Here is a tiny trained network, its code and every weight. The questions are about switching its units off for an input and a class, where a switched-off unit gives its printed mean instead of its output.

import numpy as np


def w(rows, s, z=0):
    codes = np.array(rows[::2]) - 128.0
    scale = np.full(codes.shape[1], s)
    scale[-1] = z or s
    return codes * scale


def f(y):
    return np.maximum(y, 0)


def log_softmax(a):
    a = a - a.max(-1, keepdims=True)
    return a - np.log(np.exp(a).sum(-1, keepdims=True))


def net(x, mask):
    res = np.array(x, float).reshape(1, 7) / 4 @ E
    y = f(res @ A[0][:, :-1].T + A[0][:, -1])
    res = res + np.where(mask, y, B[0][:, -1]) @ B[0][:, :-1]
    return log_softmax(res[-1] @ U[:, :-1].T + U[:, -1])


A, B = {}, {}
E = w([
[144,108,127,68,170,133,244,75,74,125],'x0',
[106,121,96,195,39,128,156,199,10,127],'x1',
[129,57,35,199,230,119,74,78,81,119],'x2',
[127,76,1,63,97,132,149,190,183,131],'x3',
[128,127,127,128,129,130,127,127,128,127],'x4',
[123,183,76,201,62,124,168,20,178,122],'x5',
[127,128,128,128,130,123,129,128,128,127],'x6',
],0.0062)
A[0] = w([
[117,119,139,119,135,123,142,113,110,133,96],'n0',
[119,114,145,108,152,128,110,166,104,132,49],'n1',
[131,142,132,156,111,127,78,149,147,136,32],'n2',
[126,97,6,59,113,130,163,182,178,141,2],'n3',
[134,141,99,174,79,128,166,51,156,124,39],'n4',
[128,98,66,187,223,120,92,100,81,127,20],'n5',
[131,161,200,79,62,125,184,174,158,137,42],'n6',
[130,124,126,108,140,124,175,115,99,124,39],'n7',
[120,136,126,147,104,130,140,159,86,126,24],'n8',
[131,141,199,94,62,132,161,155,160,126,19],'n9',
[142,95,78,147,177,142,119,120,99,137,51],'n10',
[133,109,130,91,146,126,124,155,118,121,81],'n11',
[129,149,91,145,96,124,148,85,137,133,56],'n12',
[121,119,102,153,172,111,114,127,112,128,23],'n13',
[136,109,125,71,172,139,252,82,41,131,44],'n14',
[130,142,236,174,152,137,116,85,72,134,31],'n15',
[125,127,118,143,140,110,116,130,129,119,98],'n16',
[126,121,114,153,96,133,141,149,82,126,71],'n17',
[131,102,169,78,190,132,101,211,76,136,52],'n18',
[135,115,118,155,90,133,134,157,53,126,73],'n19',
[127,105,158,89,169,122,108,190,85,136,32],'n20',
[126,133,138,179,110,139,32,179,154,139,53],'n21',
[118,129,156,95,195,140,120,108,208,125,24],'n22',
[128,124,119,155,97,129,144,156,73,138,75],'n23',
[129,109,92,103,114,130,129,145,134,124,36],'n24',
[129,118,140,120,147,123,120,151,116,122,63],'n25',
[117,119,117,157,76,133,151,162,44,131,57],'n26',
[127,115,131,152,106,131,54,154,154,111,47],'n27',
[121,143,102,164,94,126,151,73,147,136,54],'n28',
[123,138,120,145,113,129,137,154,87,121,51],'n29',
[141,121,158,82,194,133,99,85,209,133,31],'n30',
[121,145,216,169,155,125,121,93,87,135,35],'n31',
],0.015,0.0048)
B[0] = w([
[118,123,129,123,130,121,124,149,131,124,145],'n0',
[119,133,131,157,117,149,160,104,128,120,164],'n1',
[104,120,113,128,131,143,119,171,175,129,164],'n2',
[187,131,143,125,129,113,155,244,41,106,229],'n3',
[123,111,117,204,125,174,185,88,132,131,215],'n4',
[95,135,134,84,117,175,44,72,64,121,254],'n5',
[96,116,129,98,126,175,41,76,77,117,242],'n6',
[109,134,134,144,122,125,110,153,170,133,155],'n7',
[132,126,130,105,136,96,134,100,137,140,159],'n8',
[87,133,118,110,137,163,59,100,85,121,214],'n9',
[109,126,130,96,127,158,69,117,99,117,193],'n10',
[134,132,116,156,124,141,164,119,122,126,162],'n11',
[131,138,144,173,134,156,165,107,129,117,177],'n12',
[99,133,124,115,132,143,100,111,102,129,165],'n13',
[76,129,133,146,117,128,74,206,253,148,243],'n14',
[176,123,114,121,126,116,158,224,58,105,225],'n15',
[118,135,131,126,123,138,119,128,129,125,145],'n16',
[141,138,138,94,138,90,145,103,141,130,174],'n17',
[130,133,129,208,115,174,193,72,133,122,229],'n18',
[145,124,122,93,135,75,148,86,140,142,196],'n19',
[128,125,121,186,136,169,175,89,135,124,195],'n20',
[93,131,134,140,123,131,95,193,224,136,217],'n21',
[146,118,117,98,139,51,143,82,157,144,205],'n22',
[144,126,130,98,140,85,143,97,139,135,181],'n23',
[148,123,115,125,128,123,125,159,103,113,151],'n24',
[121,135,127,149,126,140,145,117,123,126,146],'n25',
[160,129,128,86,144,64,143,77,144,141,207],'n26',
[95,129,136,139,127,128,112,178,184,144,183],'n27',
[127,125,139,174,130,166,176,98,136,120,191],'n28',
[142,125,129,118,123,94,126,103,137,141,158],'n29',
[148,133,131,74,127,44,156,71,157,153,224],'n30',
[175,125,126,118,128,128,147,208,69,114,207],'n31',
],0.029,0.0096)
U = w([
[84,123,136,76,127,188,43,73,77,112,176],'0',
[170,116,136,65,153,36,166,63,170,168,153],'1',
[198,117,135,121,126,129,161,227,68,92,253],'2',
[124,122,134,216,123,197,211,69,153,122,106],'3',
[71,121,148,133,112,135,87,199,254,154,63],'4',
],0.0054,0.00047)

Each question gives the input, the list of numbers given to net, and the class t.
The units are the neurons (one row each of A and B). Each row of codes is followed by its name. A weight is (code - 128) times the scale printed after its matrix; where a second scale follows, it is the last column's (A, B and U).
mask holds one flag per neuron, in row order. A switched-off neuron (its flag False) gives its mean, the last column of its row in B, instead of its output. The means were averaged over made-up inputs and are rounded, as every weight is.
A unit's drop is (log p(t) with every unit on - log p(t) with that unit switched off) / (log p(t) with every unit on - log p(t) with every unit switched off).
The circuit of an input: a set's keep is (log p(t) with only the set's units on - log p(t) with every unit switched off) / (log p(t) with every unit on - log p(t) with every unit switched off). Starting from the 12 units with the biggest drops (on a tie, the unit counted first), units are removed one at a time, each time the one whose removal leaves the highest keep (on an exact tie, the one counted first), for as long as the keep stays at least 0.8.
circuit, biggest first: the units of the circuit, biggest drop first
most important unit: the unit with the biggest drop
top k neurons: the k neurons with the biggest drops, biggest first
drop of u: that unit's drop, to one decimal
input [8,5,-5,8,-2,4,-5], class 2: circuit, biggest first : n3
input [-2,3,2,-6,-7,7,-6], class 3: top 4 neurons : n4; n3; n28; n12
input [4,-3,-8,6,6,7,3], class 0: top 2 neurons : n6; n9
input [2,0,-5,-8,6,0,-3], class 2: top 2 neurons : n15; n31
input [6,-1,-3,5,1,4,-3], class 4: top 2 neurons : n14; n15
input [-8,8,5,7,-7,4,-4], class 1: top 2 neurons : n26; n14
input [-5,7,3,6,2,-2,-7], class 1: top 2 neurons : n26; n19
input [3,8,6,-6,1,-5,-4], class 1: top 2 neurons : n26; n19
input [2,-8,6,0,-1,3,-2], class 1: top 3 neurons : n30; n22; n6
input [-1,-5,3,-4,-3,6,6], class 3: top 2 neurons : n4; n28
input [-8,-8,7,-2,-4,3,2], class 1: top 4 neurons : n30; n22; n14; n6
input [5,-1,-4,2,3,-3,-1], class 4: top 3 neurons : n14; n5; n10
input [4,5,-7,-8,3,3,6], class 2: top 4 neurons : n15; n31; n5; n10
input [-7,4,-1,2,-7,-1,8], class 4: most important unit : n21
input [1,3,0,5,7,7,1], class 3: top 3 neurons : n4; n15; n28
input [4,-1,0,5,8,8,-5], class 3: drop of n4 : 0.4
input [-5,4,1,3,4,4,5], class 4: drop of n22 : 0.3
input [5,6,3,-4,8,-8,4], class 3: drop of n25 : 0.0
